Below are the code and all the weights of a small trained network. Each question names an input and a class and asks about switching units off, where a switched-off unit gives its printed mean instead of its output.

import numpy as np


def w(rows, s, z=0):
    codes = np.array(rows[::2]) - 128.0
    scale = np.full(codes.shape[1], s)
    scale[-1] = z or s
    return codes * scale


def norm(h):
    return h / np.sqrt((h * h).mean(-1, keepdims=True) + 1e-5)


def f(y):
    return np.maximum(y, 0)


def log_softmax(a):
    a = a - a.max(-1, keepdims=True)
    return a - np.log(np.exp(a).sum(-1, keepdims=True))


def net(x, mask):
    res = np.array(x, float).reshape(1, 4) / 4 @ E
    u = 0
    for l in range(3):
        y = f(norm(res) @ A[l][:, :-1].T + A[l][:, -1])
        res = res + np.where(mask[u : u + 3], y, B[l][:, -1]) @ B[l][:, :-1]
        u += 3
    return log_softmax(norm(res)[-1] @ U[:, :-1].T + U[:, -1])


A, B = {}, {}
E = w([
[78,121,238,166,78,137,2,183,84,143],'x0',
[149,165,163,145,169,175,156,115,51,210],'x1',
[150,132,27,178,151,249,152,106,104,88],'x2',
[187,81,156,163,118,119,135,5,165,92],'x3',
],0.0072)
A[0] = w([
[142,60,118,224,105,244,24,112,69,53,124],'0.n0',
[164,103,161,91,142,91,142,45,210,128,27],'0.n1',
[225,3,114,169,87,183,67,139,103,183,5],'0.n2',
],0.006,0.0023)
B[0] = w([
[76,175,146,177,156,66,141,183,147,76,253],'0.n0',
[96,115,174,5,115,193,138,74,125,132,212],'0.n1',
[126,165,207,117,184,164,82,155,240,35,166],'0.n2',
],0.012,0.0053)
A[1] = w([
[126,192,149,229,116,160,31,123,28,181,58],'1.n0',
[100,168,130,69,54,90,154,98,168,172,5],'1.n1',
[225,190,95,150,98,172,255,128,85,164,43],'1.n2',
],0.0062,0.002)
B[1] = w([
[174,97,235,163,40,198,114,79,139,191,213],'1.n0',
[93,109,178,150,107,229,83,209,81,112,207],'1.n1',
[155,108,59,255,87,125,143,132,162,166,255],'1.n2',
],0.0098,0.0038)
A[2] = w([
[110,103,106,96,43,66,82,161,96,189,254],'2.n0',
[169,156,69,189,184,109,143,120,138,109,40],'2.n1',
[177,97,152,27,89,72,134,1,144,66,107],'2.n2',
],0.0086,0.0017)
B[2] = w([
[94,154,127,161,92,106,54,119,159,48,208],'2.n0',
[107,128,48,69,199,110,118,175,77,132,214],'2.n1',
[180,51,195,116,55,199,133,94,135,251,254],'2.n2',
],0.013,0.0063)
U = w([
[181,208,16,95,223,81,192,143,70,152,1],'0',
[200,101,228,64,67,182,130,50,90,255,166],'1',
[68,238,198,179,117,50,51,181,172,88,158],'2',
],0.0089,0.0034)

Each question gives the input, the list of numbers given to net, and the class t.
The units are the neurons (one row each of A and B). Each row of codes is followed by its name. A weight is (code - 128) times the scale printed after its matrix; where a second scale follows, it is the last column's (A, B and U).
mask holds one flag per neuron, layer by layer. A switched-off neuron (its flag False) gives its mean, the last column of its row in B, instead of its output. The means were averaged over made-up inputs and are rounded, as every weight is.
A unit's drop is (log p(t) with every unit on - log p(t) with that unit switched off) / (log p(t) with every unit on - log p(t) with every unit switched off).
The circuit of an input: a set's keep is (log p(t) with only the set's units on - log p(t) with every unit switched off) / (log p(t) with every unit on - log p(t) with every unit switched off). Starting from all 9 units, units are removed one at a time, each time the one whose removal leaves the highest keep (on an exact tie, the one counted first), for as long as the keep stays at least 0.8.
units of the circuit, in order: the units of the circuit, biggest drop first
top k neurons: the k neurons with the biggest drops, biggest first
top k neurons in layer l: the k neurons of layer l with the biggest drops, biggest first
drop of u: that unit's drop, to one decimal
input [5,0,1,8], class 2: units of the circuit, in order -> (0.n0)
input [2,8,3,6], class 2: units of the circuit, in order -> (0.n0 2.n2)
input [-3,3,-6,-1], class 2: top 3 neurons -> (1.n1 2.n2 2.n0)
input [-2,-4,4,2], class 0: top 3 neurons -> (0.n0 1.n0 2.n1)
input [8,6,-4,4], class 2: top 4 neurons -> (2.n2 0.n2 0.n1 0.n0)
input [-2,-5,5,3], class 0: top 2 neurons -> (0.n0 1.n0)
input [-4,0,-1,-8], class 0: top 2 neurons -> (0.n1 1.n0)
input [0,6,3,5], class 2: top 2 neurons in layer 0 -> (0.n2 0.n0)
input [-3,5,5,-3], class 0: drop of 1.n2 -> 0.0
input [-3,1,-1,-2], class 0: drop of 0.n1 -> 0.2
input [-3,7,5,-7], class 0: drop of 2.n1 -> 0.1
input [-1,4,7,-5], class 0: drop of 2.n2 -> 0.2
